Here is a tiny trained network, its code and every weight. The questions are about switching its units off for an input and a class, where a switched-off unit gives its printed mean instead of its output.

import numpy as np


def w(rows, s, z=0):
    codes = np.array(rows[::2]) - 128.0
    scale = np.full(codes.shape[1], s)
    scale[-1] = z or s
    return codes * scale


def norm(h):
    return h / np.sqrt((h * h).mean(-1, keepdims=True) + 1e-5)


def f(y):
    return y / 2 * (1 + np.tanh(0.7978845608 * (y + 0.044715 * y**3)))


def log_softmax(a):
    a = a - a.max(-1, keepdims=True)
    return a - np.log(np.exp(a).sum(-1, keepdims=True))


def net(x, mask):
    res = np.array(x, float).reshape(1, 8) / 4 @ E
    u = 0
    for l in range(2):
        y = f(norm(res) @ A[l][:, :-1].T + A[l][:, -1])
        res = res + np.where(mask[u : u + 5], y, B[l][:, -1]) @ B[l][:, :-1]
        u += 5
    return log_softmax(norm(res)[-1] @ U[:, :-1].T + U[:, -1])


A, B = {}, {}
E = w([
[98,121,110,116,193,120,140,71,87,72,112,152],'x0',
[166,110,133,209,56,60,141,1,166,189,143,102],'x1',
[138,120,181,130,135,148,152,113,130,80,106,86],'x2',
[83,99,96,196,167,183,96,95,48,47,177,187],'x3',
[111,153,58,172,43,84,179,242,69,174,188,198],'x4',
[118,126,107,193,184,160,206,89,49,121,123,126],'x5',
[105,127,205,86,233,156,167,159,199,143,123,109],'x6',
[183,50,183,71,139,147,145,166,85,132,38,191],'x7',
],0.0073)
A[0] = w([
[34,176,57,200,165,164,96,101,133,76,193,35,88],'0.n0',
[186,44,190,88,212,48,204,8,125,107,20,91,181],'0.n1',
[135,19,25,172,190,49,96,1,10,108,46,206,200],'0.n2',
[62,154,100,130,195,43,69,231,136,135,189,126,4],'0.n3',
[151,172,132,125,61,6,75,45,190,100,142,110,199],'0.n4',
],0.0058,0.0031)
B[0] = w([
[89,90,98,153,49,130,138,86,1,81,154,141,208],'0.n0',
[172,214,168,123,104,174,121,199,209,131,134,81,254],'0.n1',
[136,106,166,56,122,239,99,226,131,77,182,164,242],'0.n2',
[106,167,103,113,183,138,151,154,117,113,76,143,157],'0.n3',
[173,168,98,111,121,85,158,180,149,203,122,164,232],'0.n4',
],0.0093,0.0067)
A[1] = w([
[152,107,82,29,126,141,72,160,160,160,116,165,184],'1.n0',
[150,32,179,119,102,167,121,119,70,56,92,175,207],'1.n1',
[134,146,235,92,181,161,132,87,188,153,70,124,127],'1.n2',
[116,140,116,114,185,2,157,49,94,110,155,66,3],'1.n3',
[168,157,222,186,144,184,174,97,149,86,69,97,125],'1.n4',
],0.0085,0.0052)
B[1] = w([
[143,226,162,103,126,171,135,195,184,59,111,47,254],'1.n0',
[79,112,112,120,22,225,59,173,148,97,209,73,242],'1.n1',
[224,168,219,64,202,147,17,140,255,108,84,113,229],'1.n2',
[194,112,225,125,15,149,115,243,124,144,176,139,123],'1.n3',
[207,136,124,68,85,2,139,180,155,130,138,109,211],'1.n4',
],0.0085,0.0071)
U = w([
[42,64,131,136,139,215,59,136,17,59,188,97,170],'0',
[209,186,194,33,184,101,86,199,202,153,115,141,244],'1',
[163,148,58,197,51,2,158,73,102,247,157,37,48],'2',
[64,109,107,64,221,97,178,159,68,171,83,134,2],'3',
],0.0093,0.0058)

Each question gives the input, the list of numbers given to net, and the class t.
The units are the neurons (one row each of A and B). Each row of codes is followed by its name. A weight is (code - 128) times the scale printed after its matrix; where a second scale follows, it is the last column's (A, B and U).
mask holds one flag per neuron, layer by layer. A switched-off neuron (its flag False) gives its mean, the last column of its row in B, instead of its output. The means were averaged over made-up inputs and are rounded, as every weight is.
A unit's drop is (log p(t) with every unit on - log p(t) with that unit switched off) / (log p(t) with every unit on - log p(t) with every unit switched off).
The circuit of an input: a set's keep is (log p(t) with only the set's units on - log p(t) with every unit switched off) / (log p(t) with every unit on - log p(t) with every unit switched off). Starting from all 10 units, units are removed one at a time, each time the one whose removal leaves the highest keep (on an exact tie, the one counted first), for as long as the keep stays at least 0.8.
units of the circuit, in order: the units of the circuit, biggest drop first
top k neurons: the k neurons with the biggest drops, biggest first
k most important neurons of layer l: the k neurons of layer l with the biggest drops, biggest first
drop of u: that unit's drop, to one decimal
input [7,-8,-6,6,6,-6,7,1], class 0: 2 most important neurons of layer 1 : (1.n2 1.n4)
input [-6,-4,4,1,-4,5,0,-7], class 0: units of the circuit, in order : (0.n0)
input [-5,-6,-2,-4,3,1,-7,-7], class 2: units of the circuit, in order : (0.n2 1.n2)
input [-8,2,-6,8,3,-4,-5,0], class 0: units of the circuit, in order : (1.n2 1.n4)
input [3,-3,8,-3,7,4,1,-3], class 0: top 2 neurons : (0.n4 0.n1)
input [6,-8,6,-7,5,-2,-7,5], class 0: top 2 neurons : (0.n4 0.n1)
input [-6,-5,-7,-4,7,8,0,-5], class 2: units of the circuit, in order : (0.n2 1.n2)
input [7,-8,-7,6,8,-4,4,-2], class 0: units of the circuit, in order : (0.n4 1.n2)
input [-1,5,-6,-6,2,-7,4,-7], class 2: top 3 neurons : (0.n2 1.n2 0.n1)
input [0,6,0,-3,0,4,6,-4], class 2: top 2 neurons : (0.n2 1.n0)
input [4,0,4,-8,8,7,1,0], class 2: top 3 neurons : (0.n2 1.n2 1.n0)
input [8,1,6,1,0,-6,1,-6], class 2: top 2 neurons : (0.n4 0.n2)
input [-5,4,-2,-1,6,-7,1,-4], class 2: 2 most important neurons of layer 0 : (0.n2 0.n1)
input [4,4,5,-7,2,-2,-7,-1], class 2: units of the circuit, in order : (1.n2)
input [-4,3,0,-1,5,-5,0,1], class 2: drop of 0.n1 : 0.3
input [-1,-5,4,-6,-1,-3,-8,-7], class 2: drop of 0.n0 : 0.2
input [-7,6,6,-5,5,-1,4,-7], class 2: drop of 1.n2 : 0.1
input [-4,-5,-3,5,6,1,3,-5], class 0: drop of 0.n4 : 0.1
